Here is a tiny trained network, its code and every weight. The questions are about switching its units off for an input and a class, where a switched-off unit gives its printed mean instead of its output.

import numpy as np


def w(rows, s, z=0):
    codes = np.array(rows[::2]) - 128.0
    scale = np.full(codes.shape[1], s)
    scale[-1] = z or s
    return codes * scale


def norm(h):
    return h / np.sqrt((h * h).mean(-1, keepdims=True) + 1e-5)


def f(y):
    return np.maximum(y, 0)


def log_softmax(a):
    a = a - a.max(-1, keepdims=True)
    return a - np.log(np.exp(a).sum(-1, keepdims=True))


def net(x, mask):
    res = np.array(x, float).reshape(1, 3) / 4 @ E
    u = 0
    for l in range(3):
        y = f(norm(res) @ A[l][:, :-1].T + A[l][:, -1])
        res = res + np.where(mask[u : u + 8], y, B[l][:, -1]) @ B[l][:, :-1]
        u += 8
    return log_softmax(norm(res)[-1] @ U[:, :-1].T + U[:, -1])


A, B = {}, {}
E = w([
[124,45,122,127,126,119,131,136],'x0',
[132,137,120,76,116,96,112,255],'x1',
[150,109,131,136,134,152,20,132],'x2',
],0.013)
A[0] = w([
[132,88,133,128,128,133,48,188,50],'L0N0',
[118,216,133,136,134,118,86,159,3],'L0N1',
[124,54,133,136,133,129,41,133,53],'L0N2',
[128,199,128,136,128,129,76,52,11],'L0N3',
[140,216,127,128,125,138,86,153,106],'L0N4',
[126,118,125,122,128,118,146,217,180],'L0N5',
[124,168,127,124,128,122,112,180,54],'L0N6',
[128,129,126,126,126,126,5,143,160],'L0N7',
],0.028,0.0038)
B[0] = w([
[117,184,95,166,255,28,111,139,233],'L0N0',
[111,202,119,38,93,134,115,131,198],'L0N1',
[168,40,106,71,46,164,133,102,234],'L0N2',
[85,137,160,161,166,235,184,128,216],'L0N3',
[97,176,82,34,140,115,112,137,209],'L0N4',
[131,126,152,168,129,118,165,207,232],'L0N5',
[190,23,134,133,93,156,52,33,189],'L0N6',
[207,142,114,202,201,120,31,208,254],'L0N7',
],0.028,0.02)
A[1] = w([
[64,216,180,183,114,107,189,5,74],'L1N0',
[123,103,186,163,109,84,183,234,2],'L1N1',
[194,121,147,159,78,222,48,139,39],'L1N2',
[104,185,129,60,88,133,110,99,22],'L1N3',
[186,116,136,228,178,185,193,67,206],'L1N4',
[145,17,131,129,67,47,140,106,116],'L1N5',
[103,100,143,141,125,161,96,63,67],'L1N6',
[115,181,98,135,93,136,123,154,39],'L1N7',
],0.024,0.0024)
B[1] = w([
[57,246,180,220,229,48,81,77,199],'L1N0',
[33,115,156,106,85,168,176,200,212],'L1N1',
[63,40,121,70,93,169,214,141,213],'L1N2',
[195,120,195,77,52,191,145,163,166],'L1N3',
[152,47,244,146,113,44,151,25,254],'L1N4',
[29,201,4,139,110,53,90,69,188],'L1N5',
[209,99,123,156,197,102,117,116,162],'L1N6',
[141,150,95,74,108,98,208,121,148],'L1N7',
],0.021,0.018)
A[2] = w([
[210,184,145,235,114,97,44,142,92],'L2N0',
[128,148,109,199,68,161,185,186,99],'L2N1',
[59,112,129,151,95,114,229,172,51],'L2N2',
[209,123,95,92,4,67,148,117,74],'L2N3',
[109,119,67,127,17,180,93,147,2],'L2N4',
[170,68,35,154,56,100,57,71,126],'L2N5',
[203,103,92,21,68,134,65,160,74],'L2N6',
[172,7,185,110,39,190,151,106,66],'L2N7',
],0.022,0.0062)
B[2] = w([
[137,132,87,146,206,161,172,149,238],'L2N0',
[98,147,121,154,105,150,73,121,172],'L2N1',
[76,105,153,188,58,157,84,157,213],'L2N2',
[159,145,171,141,96,98,3,109,181],'L2N3',
[140,172,83,139,174,84,139,144,172],'L2N4',
[75,183,70,56,98,141,146,42,214],'L2N5',
[148,113,187,197,59,46,185,93,247],'L2N6',
[196,58,104,116,145,205,157,167,229],'L2N7',
],0.028,0.014)
U = w([
[165,7,121,106,145,226,192,79,103],'0',
[116,98,34,102,80,90,118,44,74],'1',
[192,124,56,130,215,101,82,215,234],'2',
[30,104,137,179,60,128,117,191,98],'3',
[111,210,151,36,130,230,179,133,3],'4',
[81,145,209,180,178,113,162,36,138],'5',
[206,154,181,79,34,98,114,147,126],'6',
],0.017,0.0028)

Each question gives the input, the list of numbers given to net, and the class t.
The units are the neurons (one row each of A and B). Each row of codes is followed by its name. A weight is (code - 128) times the scale printed after its matrix; where a second scale follows, it is the last column's (A, B and U).
mask holds one flag per neuron, layer by layer. A switched-off neuron (its flag False) gives its mean, the last column of its row in B, instead of its output. The means were averaged over made-up inputs and are rounded, as every weight is.
A unit's drop is (log p(t) with every unit on - log p(t) with that unit switched off) / (log p(t) with every unit on - log p(t) with every unit switched off).
The circuit of an input: a set's keep is (log p(t) with only the set's units on - log p(t) with every unit switched off) / (log p(t) with every unit on - log p(t) with every unit switched off). Starting from the 12 units with the biggest drops (on a tie, the unit counted first), units are removed one at a time, each time the one whose removal leaves the highest keep (on an exact tie, the one counted first), for as long as the keep stays at least 0.8.
circuit, biggest first: the units of the circuit, biggest drop first
unit that matters most: the unit with the biggest drop
k most important neurons: the k neurons with the biggest drops, biggest first
top k neurons in layer l: the k neurons of layer l with the biggest drops, biggest first
drop of u: that unit's drop, to one decimal
input [-3,4,0], class 6: circuit, biggest first => (L0N1)
input [6,-2,7], class 1: circuit, biggest first => (L0N2, L1N5)
input [-1,0,-8], class 3: 3 most important neurons => (L0N6, L0N3, L0N2)
input [4,4,-2], class 3: top 2 neurons in layer 0 => (L0N5, L0N7)
input [-6,-4,7], class 4: top 3 neurons in layer 0 => (L0N3, L0N4, L0N6)
input [3,-2,0], class 1: 2 most important neurons => (L0N3, L1N5)
input [-2,5,-3], class 6: 4 most important neurons => (L0N1, L0N4, L0N3, L0N6)
input [3,-7,1], class 0: 2 most important neurons => (L0N0, L2N7)
input [3,-2,5], class 0: 3 most important neurons => (L0N2, L0N7, L1N2)
input [7,-8,3], class 0: 3 most important neurons => (L2N7, L0N0, L1N2)
input [6,-1,-4], class 3: top 3 neurons in layer 0 => (L0N6, L0N2, L0N3)
input [7,6,-1], class 3: 3 most important neurons => (L0N5, L1N1, L0N7)
input [4,5,-2], class 3: 3 most important neurons => (L0N5, L0N7, L1N1)
input [3,-1,-7], class 3: 2 most important neurons => (L0N6, L0N3)
input [4,7,-1], class 3: 2 most important neurons => (L0N5, L1N1)
input [8,-5,6], class 1: 3 most important neurons => (L0N2, L0N3, L1N5)
input [7,-3,-1], class 1: most important neuron => (L0N3)
input [-4,0,-2], class 6: 4 most important neurons => (L1N3, L0N0, L2N6, L0N4)
input [-1,-5,2], class 0: 2 most important neurons => (L0N0, L2N7)
input [-8,-1,-8], class 4: unit that matters most => L0N2
input [8,-6,-2], class 1: top 3 neurons in layer 0 => (L0N3, L0N7, L0N5)
input [5,-6,1], class 0: 3 most important neurons => (L0N0, L2N7, L1N2)
input [-8,-5,4], class 4: top 2 neurons in layer 0 => (L0N3, L0N4)
input [-5,8,-8], class 6: top 2 neurons in layer 1 => (L1N3, L1N0)
input [5,-5,8], class 0: drop of L0N2 => 1.5
input [-7,-5,4], class 4: drop of L0N4 => 0.2
input [-2,-6,8], class 0: drop of L2N5 => 0.0
input [-5,2,0], class 6: drop of L0N4 => 0.1
